Below are the code and all the weights of a small trained network. Each question names an input and a class and asks about switching units off, where a switched-off unit gives its printed mean instead of its output.

import numpy as np


def w(rows, s, z=0):
    codes = np.array(rows[::2]) - 128.0
    scale = np.full(codes.shape[1], s)
    scale[-1] = z or s
    return codes * scale


def norm(h):
    return h / np.sqrt((h * h).mean(-1, keepdims=True) + 1e-5)


def f(y):
    return np.maximum(y, 0)


def log_softmax(a):
    a = a - a.max(-1, keepdims=True)
    return a - np.log(np.exp(a).sum(-1, keepdims=True))


def net(x, mask):
    res = np.array(x, float).reshape(1, 6) / 4 @ E
    u = 0
    for l in range(2):
        y = f(norm(res) @ A[l][:, :-1].T + A[l][:, -1])
        res = res + np.where(mask[u : u + 10], y, B[l][:, -1]) @ B[l][:, :-1]
        u += 10
    return log_softmax(norm(res)[-1] @ U[:, :-1].T + U[:, -1])


A, B = {}, {}
E = w([
[126,144,211,137,60,2,90,191],'x0',
[26,134,170,176,169,117,81,99],'x1',
[36,137,118,142,140,43,191,38],'x2',
[188,229,204,126,154,82,227,154],'x3',
[176,82,157,137,188,84,86,173],'x4',
[87,88,182,239,120,128,165,121],'x5',
],0.0084)
A[0] = w([
[188,195,180,100,135,89,129,159,89],'0.n0',
[52,144,59,118,194,176,163,61,40],'0.n1',
[167,216,153,112,36,121,198,167,67],'0.n2',
[183,189,140,119,132,177,86,118,174],'0.n3',
[228,181,185,125,205,107,249,148,111],'0.n4',
[95,132,27,91,175,165,147,63,77],'0.n5',
[158,205,164,101,127,46,161,120,102],'0.n6',
[195,77,120,109,78,101,45,203,2],'0.n7',
[72,105,182,186,168,105,175,96,159],'0.n8',
[152,58,119,124,108,38,112,139,103],'0.n9',
],0.011,0.0041)
B[0] = w([
[158,154,103,147,179,170,135,173,211],'0.n0',
[121,114,110,119,116,162,91,32,207],'0.n1',
[184,197,132,144,43,87,146,91,212],'0.n2',
[120,145,137,117,136,137,211,166,193],'0.n3',
[212,172,139,116,171,51,98,75,255],'0.n4',
[125,137,85,110,181,188,108,129,213],'0.n5',
[147,142,142,101,120,118,205,169,230],'0.n6',
[105,123,168,98,92,183,6,108,208],'0.n7',
[112,148,180,162,95,124,173,150,211],'0.n8',
[88,88,127,102,172,148,150,79,180],'0.n9',
],0.016,0.0091)
A[1] = w([
[121,162,79,161,106,136,142,77,78],'1.n0',
[160,183,116,77,158,165,79,176,119],'1.n1',
[143,115,149,169,96,168,171,100,150],'1.n2',
[70,57,113,133,34,92,48,142,27],'1.n3',
[164,104,86,187,232,99,105,159,1],'1.n4',
[110,158,91,131,47,182,99,164,23],'1.n5',
[85,147,67,169,184,174,161,69,10],'1.n6',
[123,168,205,250,134,152,130,140,100],'1.n7',
[6,100,177,192,77,49,205,100,99],'1.n8',
[109,146,68,118,134,133,195,95,85],'1.n9',
],0.015,0.0031)
B[1] = w([
[139,102,177,151,152,172,97,139,188],'1.n0',
[40,76,120,178,71,100,173,139,254],'1.n1',
[129,112,120,106,187,124,85,181,180],'1.n2',
[168,148,75,147,222,154,157,39,193],'1.n3',
[145,171,164,104,22,135,144,99,153],'1.n4',
[146,159,161,151,160,54,161,148,183],'1.n5',
[158,124,110,121,174,141,71,81,227],'1.n6',
[75,89,59,85,83,128,159,156,213],'1.n7',
[70,74,113,97,82,166,130,247,240],'1.n8',
[120,108,164,203,143,86,47,94,196],'1.n9',
],0.016,0.009)
U = w([
[71,72,157,102,79,122,152,243,159],'0',
[254,232,206,126,73,13,190,139,1],'1',
[157,87,142,136,192,187,24,38,214],'2',
],0.0099,0.00078)

Each question gives the input, the list of numbers given to net, and the class t.
The units are the neurons (one row each of A and B). Each row of codes is followed by its name. A weight is (code - 128) times the scale printed after its matrix; where a second scale follows, it is the last column's (A, B and U).
mask holds one flag per neuron, layer by layer. A switched-off neuron (its flag False) gives its mean, the last column of its row in B, instead of its output. The means were averaged over made-up inputs and are rounded, as every weight is.
A unit's drop is (log p(t) with every unit on - log p(t) with that unit switched off) / (log p(t) with every unit on - log p(t) with every unit switched off).
The circuit of an input: a set's keep is (log p(t) with only the set's units on - log p(t) with every unit switched off) / (log p(t) with every unit on - log p(t) with every unit switched off). Starting from the 12 units with the biggest drops (on a tie, the unit counted first), units are removed one at a time, each time the one whose removal leaves the highest keep (on an exact tie, the one counted first), for as long as the keep stays at least 0.8.
units of the circuit, in order: the units of the circuit, biggest drop first
k most important neurons: the k neurons with the biggest drops, biggest first
k most important neurons of layer l: the k neurons of layer l with the biggest drops, biggest first
drop when u is switched off: that unit's drop, to one decimal
input [5,1,4,-2,8,-4], class 2: 3 most important neurons	(0.n7, 1.n8, 0.n3)
input [3,-4,3,-5,-4,2], class 2: 4 most important neurons	(0.n6, 0.n8, 0.n3, 1.n3)
input [6,-8,-8,-6,-7,0], class 1: units of the circuit, in order	(1.n5)
input [-4,0,-1,2,5,7], class 0: 3 most important neurons	(0.n8, 1.n7, 0.n5)
input [-8,8,2,5,5,5], class 0: 2 most important neurons of layer 0	(0.n8, 0.n0)
input [7,2,4,-4,1,-6], class 2: 4 most important neurons	(1.n3, 0.n8, 0.n7, 0.n3)
input [-2,-6,-6,-4,2,-8], class 0: 2 most important neurons	(1.n1, 0.n3)
input [5,6,7,2,-6,-8], class 0: 2 most important neurons	(1.n8, 0.n4)
input [-8,-8,-4,4,5,-8], class 1: 2 most important neurons	(0.n4, 1.n8)
input [-8,-5,-1,4,3,0], class 1: 2 most important neurons of layer 1	(1.n4, 1.n3)
input [1,-8,-2,-1,-7,7], class 1: 3 most important neurons	(0.n2, 0.n8, 1.n1)
input [-3,7,0,2,6,0], class 0: drop when 0.n4 is switched off	0.0
input [-5,6,8,6,8,3], class 0: drop when 0.n8 is switched off	2.3
input [8,-8,8,-2,-6,7], class 0: units of the circuit, in order	(1.n8)
input [-1,-2,4,2,-6,5], class 0: drop when 1.n8 is switched off	0.3
input [0,-5,-3,0,-7,4], class 1: drop when 0.n2 is switched off	0.1
